Below is a small trained network, with its code and all its weights. Each question gives an input and a class and asks what happens when units are switched off, that is, made to give their printed mean instead of their output.

import numpy as np


def w(rows, s, z=0):
    codes = np.array(rows[::2]) - 128.0
    scale = np.full(codes.shape[1], s)
    scale[-1] = z or s
    return codes * scale


def norm(h):
    return h / np.sqrt((h * h).mean(-1, keepdims=True) + 1e-5)


def f(y):
    return np.maximum(y, 0)


def log_softmax(a):
    a = a - a.max(-1, keepdims=True)
    return a - np.log(np.exp(a).sum(-1, keepdims=True))


def net(x, mask):
    res = np.array(x, float).reshape(1, 3) / 4 @ E
    u = 0
    for l in range(2):
        y = f(norm(res) @ A[l][:, :-1].T + A[l][:, -1])
        res = res + np.where(mask[u : u + 15], y, B[l][:, -1]) @ B[l][:, :-1]
        u += 15
    return log_softmax(norm(res)[-1] @ U[:, :-1].T + U[:, -1])


A, B = {}, {}
E = w([
[128,142,230,142,128,35,132],'x0',
[190,63,185,143,139,192,226],'x1',
[2,53,121,115,139,172,198],'x2',
],0.0042)
A[0] = w([
[54,138,94,130,130,142,118,120],'L0N1',
[31,160,90,140,110,147,125,94],'L0N2',
[183,97,189,134,118,191,215,184],'L0N3',
[142,133,19,116,112,177,132,52],'L0N4',
[204,147,124,142,142,150,113,120],'L0N5',
[108,151,125,103,113,139,114,112],'L0N6',
[1,72,161,123,144,154,192,108],'L0N7',
[90,139,189,126,134,77,113,111],'L0N8',
[12,119,94,116,142,142,123,121],'L0N9',
[121,147,111,118,103,109,101,167],'L0N10',
[50,90,72,132,125,206,166,6],'L0N11',
[187,53,195,122,134,199,240,131],'L0N12',
[159,116,112,141,113,198,169,61],'L0N13',
[143,115,82,139,133,185,136,24],'L0N14',
[194,143,160,103,119,153,91,74],'L0N15',
],0.0072,0.0025)
B[0] = w([
[128,78,112,80,128,116,145,181],'L0N1',
[137,68,119,74,126,109,131,188],'L0N2',
[111,122,225,140,149,126,149,233],'L0N3',
[108,104,112,144,161,172,46,189],'L0N4',
[148,144,72,148,87,128,151,174],'L0N5',
[138,119,130,145,148,121,147,147],'L0N6',
[94,220,118,111,15,189,137,235],'L0N7',
[76,87,152,96,138,118,150,179],'L0N8',
[205,121,111,183,101,99,147,209],'L0N9',
[134,142,134,167,180,105,144,173],'L0N10',
[154,139,194,158,178,44,175,200],'L0N11',
[91,136,249,170,167,156,119,255],'L0N12',
[117,85,120,62,89,129,132,171],'L0N13',
[103,150,100,98,100,140,100,157],'L0N14',
[138,139,101,172,135,104,156,165],'L0N15',
],0.016,0.0071)
A[1] = w([
[119,141,132,90,133,103,133,46],'L1N1',
[87,144,178,141,185,130,110,82],'L1N2',
[150,173,165,154,128,162,195,98],'L1N3',
[94,87,107,60,135,239,46,142],'L1N4',
[161,152,71,119,161,210,86,5],'L1N5',
[138,136,93,147,161,210,92,61],'L1N6',
[137,99,123,101,141,117,129,90],'L1N7',
[101,107,96,57,139,177,75,122],'L1N8',
[157,67,111,88,151,109,78,109],'L1N9',
[174,72,203,128,122,176,183,138],'L1N10',
[178,150,148,69,127,130,155,85],'L1N11',
[145,227,138,120,108,118,172,56],'L1N12',
[195,69,87,155,200,103,138,77],'L1N13',
[114,145,142,123,58,165,95,156],'L1N14',
[53,138,250,91,147,112,152,155],'L1N15',
],0.011,0.0014)
B[1] = w([
[140,87,202,138,106,189,105,135],'L1N1',
[68,109,146,117,83,122,177,180],'L1N2',
[110,152,145,114,180,65,79,179],'L1N3',
[78,101,129,23,2,45,155,146],'L1N4',
[117,96,150,204,84,208,176,145],'L1N5',
[132,114,97,167,73,197,185,143],'L1N6',
[96,132,147,105,147,170,67,139],'L1N7',
[114,108,151,84,82,9,167,140],'L1N8',
[124,142,138,107,190,77,126,155],'L1N9',
[72,196,120,175,91,99,154,194],'L1N10',
[23,92,110,128,130,221,57,137],'L1N11',
[98,46,140,49,144,153,118,161],'L1N12',
[167,114,133,87,208,149,74,173],'L1N13',
[181,31,85,172,156,90,146,153],'L1N14',
[141,240,147,216,172,110,110,249],'L1N15',
],0.014)
U = w([
[90,54,84,97,4,103,164,148],'0',
[66,219,209,222,139,84,134,180],'1',
[168,80,104,71,227,80,59,173],'2',
[183,115,57,213,132,238,128,96],'3',
[161,182,108,76,103,176,123,3],'4',
],0.011,0.0056)

Each question gives the input, the list of numbers given to net, and the class t.
The units are the neurons (one row each of A and B). Each row of codes is followed by its name. A weight is (code - 128) times the scale printed after its matrix; where a second scale follows, it is the last column's (A, B and U).
mask holds one flag per neuron, layer by layer. A switched-off neuron (its flag False) gives its mean, the last column of its row in B, instead of its output. The means were averaged over made-up inputs and are rounded, as every weight is.
A unit's drop is (log p(t) with every unit on - log p(t) with that unit switched off) / (log p(t) with every unit on - log p(t) with every unit switched off).
The circuit of an input: a set's keep is (log p(t) with only the set's units on - log p(t) with every unit switched off) / (log p(t) with every unit on - log p(t) with every unit switched off). Starting from the 12 units with the biggest drops (on a tie, the unit counted first), units are removed one at a time, each time the one whose removal leaves the highest keep (on an exact tie, the one counted first), for as long as the keep stays at least 0.8.
units of the circuit, in order: the units of the circuit, biggest drop first
most important unit: the unit with the biggest drop
k most important neurons: the k neurons with the biggest drops, biggest first
k most important neurons of layer l: the k neurons of layer l with the biggest drops, biggest first
drop of u: that unit's drop, to one decimal
input [7,-2,5], class 0: units of the circuit, in order => L0N12, L0N3, L0N11, L1N15
input [-4,-6,-3], class 2: units of the circuit, in order => L0N7, L1N13, L0N12
input [2,-4,2], class 0: 2 most important neurons of layer 1 => L1N15, L1N3
input [-7,1,0], class 0: units of the circuit, in order => L0N4, L1N4
input [-3,2,-4], class 3: most important unit => L0N11
input [-4,-3,8], class 0: 3 most important neurons of layer 0 => L0N7, L0N12, L0N3
input [4,0,-3], class 2: 3 most important neurons => L0N12, L0N3, L0N15
input [0,-2,-6], class 2: 2 most important neurons => L0N4, L0N7
input [1,2,-5], class 2: 4 most important neurons => L0N12, L0N5, L1N15, L1N12
input [-8,-2,7], class 0: 2 most important neurons => L0N7, L0N12
input [-2,-8,-6], class 3: 2 most important neurons => L0N3, L0N12
input [-8,-1,-7], class 0: 2 most important neurons of layer 1 => L1N4, L1N15
input [0,-8,8], class 0: 2 most important neurons => L0N12, L0N7
input [3,-2,-5], class 2: 3 most important neurons => L0N12, L0N3, L1N15
input [-3,-3,-6], class 3: most important neuron of layer 0 => L0N11
input [-2,-1,4], class 0: 4 most important neurons of layer 0 => L0N7, L0N12, L0N3, L0N9
input [5,1,-7], class 2: 2 most important neurons => L0N12, L0N3
input [-1,-1,-6], class 2: drop of L0N7 => 0.5
input [0,-4,0], class 2: drop of L0N12 => 0.3
input [-7,-7,6], class 2: drop of L0N11 => 0.4
input [-5,-2,-7], class 3: drop of L1N1 => 0.0
input [-7,-1,1], class 2: most important neuron => L0N11
